The symbols move the points like this.
* | ko vo ne po te
Q520 | Q853 Q973 Q75 Q987 Q572
Q645 | Q519 Q215 Q296 . Q665
Q825 | Q285 Q924 Q496 Q552 .
Q572 | Q73 Q520 Q358 Q140 Q293
Q590 | Q983 . Q973 Q889 Q987
Q711 | Q484 Q983 Q853 Q215 Q296
Q382 | Q889 . Q958 . Q885
Q422 | Q520 Q690 Q810 Q484 Q111
Q885 | Q205 Q382 Q484 . Q519
Q751 | Q924 Q879 Q15 Q982 Q12
Q64 | Q457 Q830 Q924 . Q552
Q296 | Q129 Q711 Q73 Q645 Q531
Q889 | Q898 . Q590 . Q205
Q552 | Q441 Q64 Q825 . .
Q261 | Q830 Q519 Q879 . Q982
Q129 | Q140 Q484 Q111 Q519 Q879
Q845 | Q15 Q644 Q635 Q514 Q392
Q75 | Q616 Q266 . Q520 Q358
Q140 | Q296 Q987 Q572 Q96 Q945
Q12 | Q825 Q751 Q387 Q76 .
Q701 | Q638 Q722 . Q644 Q635
Q505 | Q473 . . Q938 Q616
Q644 | Q362 Q73 Q701 Q531 Q845
Q111 | Q572 Q422 Q23 Q129 Q362
Q387 | Q496 Q15 Q354 Q12 .
Q945 | Q531 Q140 Q293 Q830 Q924
Q381 | Q635 Q31 . Q200 Q865
Q722 | Q23 Q616 . Q73 Q701
Q983 | Q958 . Q938 Q898 Q711
Q616 | Q810 Q505 . Q853 Q722
Q31 | Q701 Q358 . Q293 Q381
Q898 | Q382 . Q983 . Q215
Q358 | Q722 Q75 . Q572 Q31
Q665 | Q261 Q645 Q531 . Q457
Q987 | Q711 Q590 Q520 Q205 Q140
Q15 | Q200 Q362 Q154 Q751 Q387
Q76 | Q552 Q982 Q12 . .
Q215 | Q885 Q898 Q711 . Q645
Q266 | Q505 . . Q973 Q75
Q531 | Q879 Q296 Q644 Q665 Q514
Q514 | Q751 Q531 Q845 Q457 Q285
Q938 | Q690 . Q505 Q983 Q853
Q982 | Q64 Q261 Q751 . Q76
Q830 | Q665 Q96 Q945 . Q64
Q441 | Q76 Q457 Q285 . .
Q638 | Q31 Q23 . Q362 Q154
Q635 | Q154 Q701 . Q845 Q238
Q484 | Q987 Q958 Q422 Q885 Q129
Q496 | Q392 Q200 Q865 Q825 .
Q23 | Q358 Q810 . Q111 Q638
Q205 | Q215 Q889 Q987 . Q96
Q354 | Q865 Q154 . Q387 .
Q96 | Q645 Q205 Q140 . Q830
Q690 | Q973 . Q473 Q958 Q422
Q879 | Q945 Q129 Q362 Q261 Q751
Q865 | Q238 Q381 . Q496 .
Q200 | Q845 Q293 Q381 Q924 Q496
Q958 | Q590 . Q690 Q382 Q484
Q853 | Q422 Q938 Q616 Q711 Q73
Q519 | Q96 Q885 Q129 . Q261
Q362 | Q293 Q111 Q638 Q879 Q15
Q392 | Q387 Q845 Q238 Q285 .
Q238 | Q354 Q635 . Q392 .
Q810 | Q75 Q473 . Q422 Q23
Q924 | Q514 Q945 Q200 Q64 Q825
Q457 | Q982 Q665 Q514 . Q441
Q285 | Q12 Q514 Q392 Q441 .
Q154 | Q381 Q638 . Q15 Q354
Q973 | Q938 . Q266 Q590 Q520
Q473 | Q266 . . Q690 Q810
Q293 | Q644 Q572 Q31 Q945 Q200
Q73 | Q111 Q853 Q722 Q296 Q644

The rows follow the links: the fewer symbols apart two points are, the more alike their rows tend to be.

Each row is also shifted at random along 6 hidden directions that mean nothing.

Some points, each with a row of numbers:
Q293	-9;-7;-7;-12;-2;9;9;4;-10;2;0;-8;2;3;1;6;-4;-13;9;-10;5;-16;-15;5;20;-6;-13;1;0;8
Q473	-20;-31;-17;-5;24;-8;19;-14;-4;4;-4;12;6;9;-14;-15;25;-2;-1;10;9;0;-3;-7;-9;24;5;12;15;-19
Q938	-21;-6;11;-3;8;-13;10;-26;2;-4;-2;14;1;-4;-19;-23;13;2;-2;7;3;-3;-8;-4;-6;7;-1;16;18;14
Q496	32;7;16;-1;6;12;-2;2;2;-18;13;12;-3;18;-5;18;-25;22;12;-22;-7;-11;-10;9;11;-3;15;-3;-21;34
Q23	21;-29;-21;-2;21;-15;4;6;-5;39;9;-5;0;36;-26;-33;9;-14;-5;-1;11;13;8;-5;0;41;-11;-7;10;-23
Q825	-50;-8;-16;-10;-13;-1;1;13;-9;48;-11;-27;0;1;6;10;-3;-19;6;14;3;2;5;3;12;-2;-5;-21;-1;-10
Q64	-17;0;17;14;-5;7;-2;-11;-5;2;5;-4;-2;-14;-23;-3;7;7;19;-5;-14;2;9;-18;5;-12;-12;-9;0;-5
Q845	25;12;-17;2;20;1;-6;12;15;-55;3;20;-1;22;19;6;-18;12;1;-40;-9;-9;-22;5;14;16;20;9;-19;19
Q215	-30;8;-9;-6;-17;-8;-5;8;2;11;7;-1;4;-10;19;-7;5;-4;-11;8;9;-6;-11;-2;-5;-13;-3;8;15;0
Q552	-20;-7;-8;10;6;6;-5;-5;11;0;-11;-4;0;-9;-6;15;5;12;15;-5;-16;6;10;-13;-3;-1;10;-12;-1;-16
Q441	-13;17;0;10;0;-4;-9;5;-2;-14;5;3;-1;-1;5;0;-6;9;4;-10;-13;6;2;-8;6;-4;9;-4;-13;2
Q635	0;8;34;-1;10;-18;0;-4;6;16;-4;-2;3;-17;-13;3;3;-1;9;-3;16;-12;14;-9;-9;0;11;1;-2;22
Q531	7;6;-13;8;7;0;-17;6;29;-25;-8;6;-4;7;12;-2;-7;5;-3;-23;-7;2;-2;-1;-1;13;6;3;2;0
Q987	-9;-25;18;-6;-3;9;-4;-18;15;36;11;9;-3;10;-33;-11;5;13;9;4;10;-12;-4;0;-8;1;-13;5;29;18
Q519	-19;0;6;14;-2;12;2;-1;-4;-35;11;12;2;-18;1;-1;16;8;5;0;-1;-2;6;-5;-9;-5;-10;14;-1;-20
Q484	-18;-21;-14;-4;-2;3;3;5;1;20;6;3;-1;18;-2;-17;6;-7;-11;14;11;5;1;12;-8;18;-12;4;13;-17
Q285	9;17;18;5;0;0;-17;6;23;-9;-6;5;-1;-7;10;22;-16;17;1;-7;-2;-1;9;5;-11;-6;24;-5;-13;23
Q76	-23;-9;9;-2;-3;-8;-10;20;-7;56;24;-7;1;17;-13;-6;-5;1;3;12;17;2;16;5;-4;7;-1;-14;-4;1
Q140	-37;-20;13;-2;-4;13;5;-14;2;6;11;9;1;-7;-22;-6;12;5;20;-6;8;-21;-10;-3;7;-7;-19;12;21;13
Q945	-23;-13;8;4;-1;21;1;-10;10;-21;-2;7;1;-12;-12;11;5;9;20;-14;-2;-16;-8;-5;5;-8;-10;6;6;6

In each set, the symbols that take the first to the second take the third to the fourth, perhaps in another order. Give the fourth.
Answers are names.
2;9;8;9;-6;-3;-6;-18;11;-9;-5;10;-1;-14;-3;-6;8;13;-9;9;-9;9;3;-7;-17;-9;7;7;13;2
to 22;-2;14;7;-8;12;-14;11;12;3;16;10;-1;1;2;7;-3;15;-3;5;9;1;11;7;-19;-5;0;3;0;-4
as -12;-1;-26;8;-9;4;4;6;-17;-13;9;1;-1;5;12;-17;11;-7;-10;8;-11;14;-3;-1;3;1;-16;0;1;-33
to Q830

-35;4;4;-17;-1;-15;13;0;-20;-6;30;16;6;11;0;-32;1;-11;-4;-5;23;-27;-34;8;18;0;-15;28;11;35
to 18;-2;-11;-2;-5;-2;14;-20;-24;-5;9;4;-6;22;-17;-27;-3;-2;-5;-1;-20;11;-18;0;20;1;-17;2;6;4
as 22;2;-13;-2;-2;6;-1;3;-3;10;-19;-23;-3;6;1;11;-12;-12;4;-7;-16;13;4;3;16;2;-3;-21;-10;-8
to Q362

-16;-6;1;0;-2;10;-3;24;-7;-5;39;16;4;14;9;-4;-3;9;3;-7;17;-18;-9;7;0;1;-6;12;-5;2
to 7;12;17;14;2;7;-5;6;-12;-24;29;17;-1;10;-6;1;-11;20;6;-10;-9;1;2;1;5;-3;5;-2;-22;10
as 23;-5;3;3;-13;7;-14;3;4;29;24;1;-3;16;-12;-8;-5;13;5;-8;-1;-2;-4;-3;1;-9;-13;-8;12;7
to Q64

-41;-7;7;-2;-10;2;13;-6;-19;1;10;2;-1;-8;-9;-21;14;-13;-4;20;10;0;0;7;2;1;-26;13;9;-12
to -22;-1;6;2;3;-3;-16;4;34;6;-11;0;1;-9;2;3;2;3;1;-9;11;-9;7;-1;-12;6;5;5;12;6
as -31;-22;-32;-10;-1;1;4;14;-8;19;29;18;6;29;13;-15;4;3;-10;11;15;-8;-22;10;-1;9;0;12;13;-10
to Q645

6;-5;-37;16;-10;3;-7;-8;-1;10;-15;-22;-6;2;-4;-17;10;-12;1;-5;-32;30;10;-17;11;2;-23;-21;12;-46
to -11;-19;2;-2;7;-1;11;-19;8;7;-19;2;1;-11;-10;1;16;-3;-7;26;6;8;12;4;-21;10;3;6;14;-16
as -20;-7;2;4;-3;9;-3;-6;3;12;-8;-13;-4;-6;-16;3;0;-2;16;-6;-11;2;11;-6;10;-1;-13;-13;1;-7
to Q23

23;-10;-8;-16;-17;10;-12;6;19;44;0;-1;-1;18;11;16;-15;10;-15;18;9;-2;-10;21;-14;-12;10;-7;17;15
to -7;16;-2;-7;-6;-14;1;3;-3;-6;-13;-11;0;-10;14;-10;-2;-23;-12;-1;5;-3;-6;4;9;-2;-10;6;2;6
as 1;8;-15;-10;-9;8;-20;32;33;-9;13;15;11;1;49;28;-11;17;-11;-8;22;-28;-21;11;-17;-17;27;14;6;16
to Q751

33;-8;-21;-6;-19;9;-13;2;11;38;-6;-15;-6;23;3;-3;-13;-3;-12;6;-9;14;-2;9;1;-3;-11;-18;14;-6
to 0;3;20;0;12;-11;-11;-3;31;17;-26;-8;0;-12;-8;11;-2;0;3;-3;9;-2;21;-3;-16;11;15;-6;1;11
as -7;-16;-8;-8;6;5;10;11;-4;-2;-3;1;4;6;9;0;4;-15;-7;9;19;-6;-1;14;-2;12;-8;9;-1;-13
to Q865

3;16;-7;-8;-19;-4;-11;10;9;3;3;0;-2;3;25;-3;-11;-4;-20;4;7;-1;-14;13;-2;-11;0;7;8;16
to -15;-3;-28;-2;-2;-6;0;-8;9;-2;-13;2;0;5;13;-11;5;-5;-15;8;-7;11;-10;1;-5;7;2;6;15;-11
as 12;18;2;-5;-2;-22;-2;8;-6;19;-14;-24;1;-12;5;-7;1;-24;-8;2;4;5;10;-7;6;-1;-2;-8;-2;-1
to Q722

-7;16;12;1;2;-14;-6;1;-1;15;-12;-14;-4;-4;-5;2;-9;-8;0;1;-3;9;12;0;6;5;7;-13;-12;10
to -24;-12;-7;10;6;8;-6;13;8;1;2;2;3;-3;3;10;8;5;6;2;4;0;13;-4;-11;9;5;-4;-5;-25
as -20;29;28;2;-3;-9;7;-7;-5;-20;-28;-14;5;-52;16;32;5;-6;5;12;-1;-6;15;-7;-6;-25;20;0;-18;6
to Q751

14;-4;-7;-15;-5;-1;7;6;-6;26;-6;-16;5;-5;8;13;0;-15;2;4;13;-11;-6;-2;4;-12;-1;-5;8;1
to 11;8;6;-4;-8;2;-11;0;19;-6;13;23;4;1;19;10;-5;25;-10;5;8;-12;-16;8;-19;-15;19;14;10;24
as -15;-10;2;4;22;-4;16;-1;-13;-18;-3;2;4;-7;-12;0;13;-7;12;-4;4;-4;9;-11;3;15;2;6;-13;-14
to Q96

-2;-1;1;4;-3;9;-8;19;1;1;6;-2;-2;10;9;9;-12;-1;0;1;5;4;10;14;-1;8;-1;-7;-14;-7
to -12;14;-2;3;-1;-2;-12;16;5;-4;10;5;3;1;17;11;-11;12;1;-8;-1;-3;-3;-1;1;-7;16;-3;-10;9
as -21;-18;-7;0;18;2;9;6;-1;-7;-6;0;3;8;-5;-1;4;-9;5;-4;6;1;8;4;4;25;-1;1;-10;-17
to Q285

-49;-19;-19;3;24;-9;-4;4;13;3;8;13;3;24;-12;-12;2;8;11;-21;3;-7;-10;-6;6;31;10;4;2;3
to -25;-11;-7;5;4;2;-4;19;-12;8;36;12;2;22;-5;-14;-1;7;6;-9;9;-5;-5;0;8;14;-9;3;-8;-5
as -19;-20;13;-5;13;6;10;8;0;-3;9;10;5;4;-8;1;2;-5;6;-1;27;-18;1;11;-4;16;-4;12;-3;3
to Q140

-29;23;13;8;-3;1;-5;-1;5;-40;-10;0;0;-26;14;8;-2;-1;5;-11;-8;-5;2;-3;5;-10;3;6;-12;9
to -23;-16;-11;-14;8;-7;16;20;-16;20;4;-8;9;0;10;2;10;-23;1;11;26;-15;1;4;2;9;-3;5;-2;-15
as -10;8;27;6;-9;-15;-14;-13;12;25;-1;-5;-7;-5;-27;-31;5;-5;-2;1;4;9;16;-6;-6;7;-22;-1;18;12
to Q810

-6;-11;11;-8;9;-7;12;13;-14;22;13;-3;6;1;-5;-1;7;-12;3;7;28;-14;5;3;-2;9;-4;4;-5;0
to 3;9;15;-12;0;1;11;22;-21;-5;18;1;7;-4;17;18;-9;-5;1;3;23;-20;-5;12;5;-10;7;6;-22;15
as 3;4;11;2;-11;13;4;-8;5;-21;-10;8;0;-18;16;18;3;9;-12;25;-1;3;3;13;-19;-15;7;12;1;-4
to Q484

